Each row is followed by its grade, which names the range that a hidden value of the row falls in. A new part has a new value, new ranges and new names.
[-24 -25  -5  -3   4  13   3   2  -7 -27   6 -13   7   4  -1   2   2  -1
   8   1   1  -2  -1   1  -6   3  -9   1   6  -7  -3  -2  -7  19  -1 -23
   2   3  11  14   3]
J651
[ -8 -31   0   8  -2  27   5   6  19 -14   4  -8  10  19  18   7   3  -2
  16 -44  -4  -5  -1   0   4   3 -11   0  -9   9  10   5   4  18  -3 -20
   1  -7   8  13   6]
J651
[  1   0   4   8  -5  -2  -1   3   4  16  -1   4   2   8   0   2  -1   2
  -3 -11  -2   0  -1   1   3   4  -4  -3  -4  -7   2  -1   3   0   1   0
  -1 -10  -9  -2   5]
J63
[-14 -10   7  -6  -5  -3   0   9 -14   9   2   3   2   8   1   2   0   1
  -2  -1   0   1   2   4   6   4  -5  -5   8 -17  -7  -3   3  14   2   1
  -1   0  -3   1  12]
J651
[-11   4  -3  15  -2  -3  -2   0   3   4   1  -3   2   4  -8   2  -1   4
  -3   0  -3   0  -3  -1  -6   4  -4  -1  -3  -8   1  -6  -4  -3   1 -30
   0 -11 -10   3   1]
J63
[ 10 -11  -1   0   2  18   3   1  16  -7   0  -2   2   6  15   3  -1  -3
  10  -1   0  -3   0  -1   4   4  -3   1  -8  17   9   7   3   3  -3   7
   0   0   9   4  -1]
J651
[ -7 -15   5   8  -5   7   1   8   5  11   2   2   5  15   7   5   1   1
   4   2  -4  -2   0   1   5   3  -7  -4  -3  -6   2   0   5  12  -1 -13
  -1 -10  -5   3  10]
J63
[-20   1   0  -3   0 -10  -1   1 -20  -5   2  -4   1  -4 -12  -2  -1   2
  -5   0   2   2   0   1  -5   4  -3  -2  11 -19 -12  -8  -7   8   3 -15
   0   4  -2   2   2]
J63
[-11 -13   8 -13  -3   1   2   9 -14   4   2   2   2   5   5   2   0  -1
   0  -4   1   0   2   3   7   4  -3  -4   8 -13  -7   0   4  18   1   7
  -1   5   2   1  13]
J651
[-21 -18  -3  -2   2   8   2   2 -10 -21   5  -9   5   2  -3   1   1  -1
   4  20   1  -1   0   1  -4   3  -8   0   7 -10  -5  -4  -5  16   0 -21
   1   3   7  11   3]
J651
[ -5  -2   7  -7  -4  -5   0   6 -13  13   0   6  -1   4   8   1  -1   0
  -3  -3   1   1   2   2   6   4  -2  -4   5 -10  -6  -1   3   9   1  12
  -1   2  -3  -3   8]
J651
[ -3  -4   5  12  -6   5   0   5  11  18   0   3   4  12   6   4   0   2
   2 -15  -5  -1  -1   1   5   4  -5  -4  -8  -4   5   1   5   3   0 -12
  -1 -13  -9  -1   7]
J63
[-14   1  -3  18  -4  -2  -2   1   6   6   1  -4   4   8  -9   2   0   5
  -2  -5  -5   0  -3  -1  -7   4  -5  -2  -4 -11   2  -6  -4   1   1 -41
   0 -17 -13   5  -1]
J63
[-19  -3  -2  15  -4  -1  -2   3  -1   4   2  -4   5   8  -9   2   1   4
  -2   4  -3   0  -2   0  -6   4  -7  -2   1 -16  -1  -7  -5   4   1 -38
   0 -12 -10   6   2]
J63
[-19  -7  -3  17  -3   4  -1   3   3   0   3  -6   6  10  -8   3   1   4
   1 -17  -4   0  -3   0  -7   3  -7  -2   1 -18   0  -6  -5   6   1 -42
   0 -12  -8   8   5]
J63
[ -9 -17   5  -9  -2   6   2   6  -6  -4   3  -1   3   7   6   1   0  -2
   4 -11   2  -1   2   2   5   4  -5  -2   4  -5  -4   1   2  18  -1   5
   0   5   6   4  10]
J651
[-24 -12   0  13  -4   3   0   6  -5  -1   4  -7   7  11  -6   4   2   3
   1  30  -4  -1  -2   1  -4   4  -9  -3   3 -18  -3  -7  -4  15   1 -43
   0 -11  -7   9   6]
J63
[ -8  11  -1  -5   1 -10  -2  -1 -14  -3   0  -1  -2  -6 -11  -2  -3   1
  -6  -3   2   2   0   1  -4   4  -1   0   7 -11  -7  -5  -4  -1   2  -2
   0   5  -1  -1   1]
J63
[-16 -10  10  -5  -6  -4   0  10 -15  11   2   3   3   9   2   3   1   1
  -2  -1  -1   1   1   3   6   4  -6  -5   7 -19  -8  -4   3  17   1  -6
  -1   0  -5   2  15]
J651
[  6 -12   0   0   1  14   2   2  13  -6   1  -2   3   6  11   3  -1  -2
   8   9  -1  -3   0   0   3   4  -3   1  -7  12   7   5   3   3  -2   3
   0  -1   6   3   1]
J651
[-16 -14  -5 -10   5   4   1  -2 -14 -27   4 -13   2  -5  -6  -2   0  -1
   3   9   4   0   0   1  -7   4  -3   2  10  -6  -7  -3  -8  12   0 -10
   1  11  11   9  -1]
J651
[ -8  -7  -3 -10   4   3   1  -2  -8 -17   2  -5   0  -5  -3  -2  -2  -2
   2   1   4   0   1   0  -3   4  -3   2   6  -1  -4  -1  -4   5   0   2
   1   9   9   4  -2]
J651
[-16 -10  -3  -2   3   4   1   0 -10 -17   3  -8   5  -1  -6   0   0   0
   1 -12   1  -1   0   0  -5   4  -5   1   5  -8  -4  -4  -6   8   0 -17
   1   4   5   7  -1]
J651
[  0 -22   2   3  -2  19   3   6  15  -5   2  -3   6  13  16   5   1  -2
  11  -6  -3  -4   0   0   5   3  -7  -1  -8  10   7   6   5  12  -3  -8
   0  -5   5   6   5]
J651
[-15 -30   5  -9  -1  14   4   8  -4 -13   5  -6   6  11  11   4   2  -3
   9 -11   0  -3   2   3   6   3  -9  -2   6  -4  -3   1   3  25  -2  -1
   0   5  10   9  12]
J651
[ -2 -16   0   6  -1  14   2   4  11  -4   2  -4   6  11   9   4   1  -1
   8   6  -2  -3  -1   0   2   4  -6   0  -5   5   5   3   3   8  -2  -9
   0  -6   3   6   3]
J651
[-29  -7   2  -1  -3  -7   0   5 -21  -2   3  -4   3   3 -12   1   1   2
  -4  -9   0   1   0   2  -3   4  -6  -3  12 -25 -11  -8  -6  16   3 -27
   0   0  -5   6  11]
J63
[ -5  -5  -6  13   1   9   0  -2  14 -11   2  -8   3   3   0   2   0   1
   5   3  -3  -2  -3  -2  -6   3  -6   2  -7   4   6   0  -3  -3  -1 -27
   1  -8   0   7  -5]
J651
[-21 -24   9 -10  -4   6   3  11 -17  -3   4  -1   5  12   6   3   2  -1
   3  -3   0  -1   2   3   6   4  -9  -5  10 -18  -8  -2   3  27   0  -7
   0   3   3   6  16]
J651
[ -4 -10   9  -7  -5  -1   1   9 -13  10   1   5   1   6   4   2  -1  -1
  -1  18  -1   1   2   3   9   4  -4  -4   6 -11  -8   0   6  15   1  11
  -1   2  -1  -1  13]
J651
[-20  -1   2  -2  -2  -9  -1   3 -15   0   2  -1   2   1 -11  -1   0   2
  -5   2   0   1   0   1  -3   3  -5  -2   9 -21 -10  -7  -5   8   2 -20
   0   0  -4   3   6]
J63
[-23 -24   9  -8  -5   2   2  12 -18   3   4   0   5  12   2   3   2   0
   1  -1   0   0   2   4   7   3  -9  -5  10 -22  -9  -4   2  27   1  -9
   0   0   1   6  16]
J651
[-20  -7   1   0  -1  -2   0   3 -13  -4   3  -4   3   3  -6   1   0   1
  -1   9   0   1   0   1  -2   3  -5  -2   8 -18  -7  -5  -4  11   1 -14
   0   0  -1   5   5]
J63
[-14   5  -4  22  -4  -2  -2   0   6   4   1  -5   4   6 -11   2   0   5
  -2   6  -5   0  -3  -1  -7   4  -5   0  -4 -12   2  -6  -5  -3   1 -42
   0 -15 -13   4  -2]
J63
[  3  -2   4  14  -6   3   0   5  12  18  -1   5   2  12   6   4  -1   2
   1  14  -5  -1  -1   0   5   4  -3  -3  -8   0   6   1   6   0   0 -12
  -1 -13  -9  -2   5]
J63
[-22  -2   2  -2  -2  -8  -1   3 -16   2   2  -2   1   2 -10  -1   0   2
  -5   7   0   2   0   2  -2   5  -4  -3   9 -21  -9  -7  -4  10   2 -17
   0   0  -5   3   6]
J63
[-10 -21  -6  12   1  19   3   1  14 -19   4 -11   7  11   5   4   2   0
  10  -2  -3  -3  -2  -1  -5   3  -9   2  -7   6   8   2  -3   8  -2 -30
   1  -8   5  12  -1]
J651

[  4   4  -2  12   5  -2  -1  -2   1   3   8  -1   9   9  -7  -3  27   1
   8  -1   1  -3 -18  17   0   3   8   0   7   2 -10  -3   1   6  -2  11
  -2   4   0  11   2  -8   0  -2   0   6   0  -6   0  -1  -1  10 -10  -4
   5 -11  -1 -27  -5   6  -4  -4  -5   8  -7   3  27  29   7 -11  -1   1
   7   6   0   2   0   2   2   4  13   3  -3  -4  -3  -5  16   0   2  11
 -12   3   4  -7  10   2   3   8  21  -6   1  -5  -2  -1  -4  -1 -12   5
   2  14   5   1   1   2  11  -1   0  -6  -5   6   0  -8  -9  -8  -7  -5
   3   3   3 -16   5   3   6 -20   4   0   1  -3  -9   2  -4  -5   6   3
  -3   0   1   0   0   5   0  -5   8  -2   0   7  10  -9   3]
<52>
[ -7  -1   1 -24  -6  -1   4   3   1  -3   0   0   2  -6 -11   3   4  -4
  -5   3   2   1  -6  -7  -4   1   0   1  -6  -2   7   0  -3 -12  -4 -11
   3   5   5 -22   2   3  -5  13  -1  -3  -6   3   0  -1   1   2   8   0
  -5   1   1  25   0  -7   5   4  -2  -6   3  -7  -4   0   0   5  -2  -1
  -2  -2   7   8  -1  -2   3 -13   4  -2   2  -5   3   2 -13   3  -1 -44
  29  -6   4  -5   3   1   0 -18  14   6  -4  16  -3   0   0  -8   8  -2
  -3 -13  10  -3   1  -7   2   2 -12   0  12 -16  -8   3  12  -9   7   7
  -4   3 -11   2  -2   4  -4  18   1  -8   2  14  13   3  16   9  -3  -2
   0   5  -3   0   0 -10  -1   5  -8  -2  -2  -1 -13   2  -5]
<51>
[-10   2  -1  17  -1  -1   5  -1 -14   2  -2   3   5   3   9   0 -14   6
   6  -6  -4   2   2  11   3  -1   5   6   4  -3   0   1   3  10   4   0
   5 -12   5   9 -11   6   7 -12  -5  -3   4  -1   1   4  -2  -2  -5   4
   3   0   0   5   2   2  -4   1   1   2  -2   0  -2 -31   0   4  -3   1
   1  -3  -8  -3   1   2  -2   9 -10   2   3   5  -2  -8   9  -5   0  63
 -28   3   0   5  -2   3  -5  20   4  -1   0   6  -2   3   5  13 -10   3
  -1   6 -11   1   2   3   0   4  15   7 -16  14   3   9  -5  22  -7  -3
  -1  -7   7   2  -4  -1   5  -6  17   2  -3 -16 -31  -3   1  -7  -4  -1
   1  -3   2   2   1   3  -1 -10  -1  20   1  -7   2   5  -2]
<52>
[-12   3  -1  12  -1  -2   6  -1 -15   2   0   4   7   3   6   0  -7   6
   8  -6  -4   3  -6  13   3   0   6   6   6  -3  -1   0   3   8   4   1
   5 -14   6   7 -11   4   7  -9  -5  -2   5  -1   1   4  -2   0  -7   3
   2  -4   0   3   1   3  -4   0  -2   4  -3  -2   7 -26   2   2  -3   2
   2  -3  -7  -3   2   2  -2   9  -7   3   2   4  -3  -9   9  -5   1  63
 -30   3   1   1   0   4  -4  21  14  -1  -1   7  -3   3   4  12 -13   5
  -1   7 -10   1   3   3   4   3  14   6 -18  13   1   8  -6  20  -9  -3
  -1  -7   7   0  -4   0   6  -9  20  -1  -3 -17 -34  -2   2  -6  -4  -1
   1  -3   2   2   1   3  -1 -11   0  21   1  -5   3   3  -2]
<52>
[-17  -4   2  11  -4   2   0  -2   0   3  -8  -4   0  -4  28   0 -30   5
   5 -18  -4   1  22   4  -1  -3   2  -5  -2   6   0   4  -1   3  -6  -8
  -4   8   0  -3  -5  20  -3 -31  -4  -3   0  -2   1   1  -1  -3  18   0
  -1  -5   1 -29   2   4   0  -4   7  -5  -3   6 -21 -17  -3  11   7  -4
  -5   0  -9   1  -1  10  -5   6  -4  -1   9   7   2   3  13  -4   0 -10
 -18   3  -3  15  -5   5  -3 -11 -45  -2  -2 -11  -3  -1   4   4  -9  -7
   3  -7  -9   4  -7  -2 -16  -5   1   3   7   0   2   7  -5  18   2  -1
  -1  -4  -2  11   0   4  -4   7   0   8  -1 -13  33  -5 -23   0  -8   1
   2   1   2   0   0   5  -1  -1  -5  -1   2 -10  -2   4  -3]
<51>
[-13  -2   1 -15  -4   0   1  -3  -1   0  -5  -3   2  -6  -4   3   1  -3
   3   0   1   2  13  11  -5   1   6  -2  -3   3   9   3  -3  -9   0 -11
  -2   7   5 -24  13   9  -8  -1  -2  -3  -2   1  -2  -1   1   0  16  -1
  -5  -9   2  11  -1  -3   5  -4   0  -8  -1  -4  -7   8   0   9   5  -2
  -4   1   3  11  -1   2   1 -10   9  -2   6  -4   4   3 -13   0  -1 -47
  19  -5   2   1   2   5  -1 -18  -1   3  -1   5  -2  -2   0 -10  -1  -5
  -1 -15   8  -3   0  -8  -4   6  -9   0  12 -22  -7   0   8 -14  14   6
  -4   3 -10   4  -1   9  -2  20 -11  -5   2  17  34   2  14   5  -2   0
   2   6  -5   2   0  -9  -1   6  -9   1  -1  -7  -9   1  -6]
<51>
[-11   2  -1  15  -1   0   5  -2 -14   2  -4   3   4   1  10   0 -15   5
   6  -5  -5   3   5  12   3  -2   4   6   5  -2   1   1   3  11   4  -1
   4 -13   5   9  -9   7   7 -12  -4  -3   5   0   1   4  -2  -4  -4   4
   2  -3   1   6   3   2  -3   0   1   2  -2  -1  -5 -32   0   6  -3   1
   0  -3  -9  -5   1   2  -3  10 -11   2   2   6  -2  -8   5  -5   0  60
 -29   3  -1   5  -3   3  -5  20   0  -1   0   4  -3   3   6  13 -10   3
   0   4 -11   1   2   4  -2   5  16   8 -16  11   3   8  -5  21  -5  -3
  -1  -7   7   3  -5  -1   6  -4  16   2  -3 -15 -31  -4   0  -8  -5  -1
   2  -3   1   2   1   2  -1 -10  -1  20   1  -7   4   5  -1]
<52>
[-13  -2   1 -13  -4   0   2  -4   0   1  -7  -3   2  -5  -2   2   0  -3
   3   0   1   2  15  13  -5   0   6  -3  -2   3   9   4  -3  -8   0 -10
  -3   6   5 -24  16  10 -10  -1  -2  -3  -1   0  -3  -1   1  -1  16  -1
  -6  -8   3  12  -1  -3   4  -5   1  -8  -1  -3  -9   9   0  10   6  -2
  -4   1   2  12  -1   2   0 -10   8  -2   6  -4   4   2 -16   0  -1 -47
  20  -5   3   2   2   5  -2 -18  -1   3  -1   2  -2  -2   0 -13  -3  -5
   0 -14   8  -3   0  -8  -6   8  -9   2  11 -21  -6  -1   7 -15  16   7
  -1   3 -10   5  -1   9  -4  20 -11  -5   2  16  39   2  13   5  -2   0
   3   6  -5   2   0  -9  -2   5  -9   2  -1  -7  -8   1  -6]
<51>
[ -2  -1   1 -25  -6  -1   4   7   2  -4   2   0   0  -5 -13   3   4  -3
  -9   6   2  -1  -9 -12  -2   1  -4   1  -7  -3   6  -1  -3 -13  -4  -8
   4   4   5 -18   0  -1  -2  18   0  -3  -5   4   1   0   2   2   5   0
  -5   4   0  28   0  -7   4   6  -3  -5   4  -8  -5  -6  -1   3  -3   0
  -3  -4   7   7   0  -4   4 -13   2  -2   1  -5   3   2 -14   4  -1 -38
  33  -6   3  -7   2  -1   1 -15  12   8  -4  18  -2   0   0  -5  13  -2
  -3 -12   8  -3   1  -6   4   0 -12   0  11 -11  -8   4  12  -7   4   7
  -4   3  -9   2  -3   1  -4  17   3 -10   1  14   3   3  16  10  -2  -3
   0   4  -2  -1   0 -10  -1   6  -7  -3  -2   1 -14   3  -4]
<51>
[ -5   5  -2  14   2  -3   5  -2 -11   3   4   3  11   7  -6  -1  20   3
  10  -2  -2   2 -16  22   1   3  10   4   8  -2  -5  -2   2   8   2   6
   3  -7   6   8  -4  -4   4  -2  -4   2   2  -4   0   2  -2   8 -10  -1
   3 -10   0  -6  -3   5  -5  -1  -6   7  -7  -1  23   0   6  -4  -3   2
   7   1  -2   2   1   2   1   6   6   4   0  -2  -3 -11  12  -2   2  48
 -22   1   6  -6   8   4  -1  17  34  -3  -1   6  -6   2   2   5 -17   7
  -1  11   0   0   4   3  12   4   7   1 -14   9  -2   0  -7   4 -10  -3
   1  -2   4 -12   0   4   9 -15  13  -3  -1  -9 -31   1   8  -7   2   0
  -1  -1   0   1   1   2  -1 -11   3  16   0   1   6  -3   0]
<52>
[ 14  -2   0 -25  -2   0   0   6   5  -6   3   3  -7  -4 -15   2   1  -6
 -16  14   4  -1  -7 -29   0   0 -12   1  -7  -6   7  -3  -1 -12   2  -2
   4  -2  -2  -4  -3 -10   2  29   5  -1  -4   7   1  -1   3  -4  -7   2
  -4  15  -1  38   2  -9   4   8  -1  -2   9  -7  -7  -6  -3  -3  -7   1
  -2  -5   8  -4   0 -10   4 -10  -7  -2  -6  -3   1   5 -20   5  -2 -17
  30  -4  -2  -6  -4  -8   1  -5   9   8  -1  14   4   1  -2  -4  24   0
  -3  -5   5  -4   3  -1   3  -2  -6   0   5  -2  -1   1  13 -10   1   4
  -2   2  -3   3  -2  -8  -5  11   2  -6   1  12 -18   2  14  11   2  -3
  -1  -1  -1  -2   0  -6   1   8  -2  -9  -2   6  -9   3   1]
<51>
[ 21  -2   0 -15   2   2  -5   6  12  -5   5   1 -12  -2  -9   0   0  -5
 -16  11   4  -4  -6 -33   2  -1 -16  -1  -6  -3   0  -3   1  -9   0   5
   1  -1  -8   7  -4 -14   4  23   7   1  -3   5   1  -2   3  -4 -10   1
   0  19  -2  16   2  -6   2   8   0   1   8  -1  -5   3  -4  -8  -5   2
  -1  -3   7  -9   0  -9   2  -4  -8  -2 -10   0   0   7  -8   5  -1 -13
  18   0  -5  -5  -6 -10   4  -3  -6   4   0   2   7   1  -3   0  25   0
  -1   0   1  -1   0   3   1  -7  -5  -3   5   4   4  -1   6  -4  -2   0
   1   3   1   1   1 -11  -5   0  -3   0   1   6 -15   0  -2   5   4  -1
  -2  -3   1  -4  -1   0   3   8   4 -18  -1  10  -2   1   5]
<51>
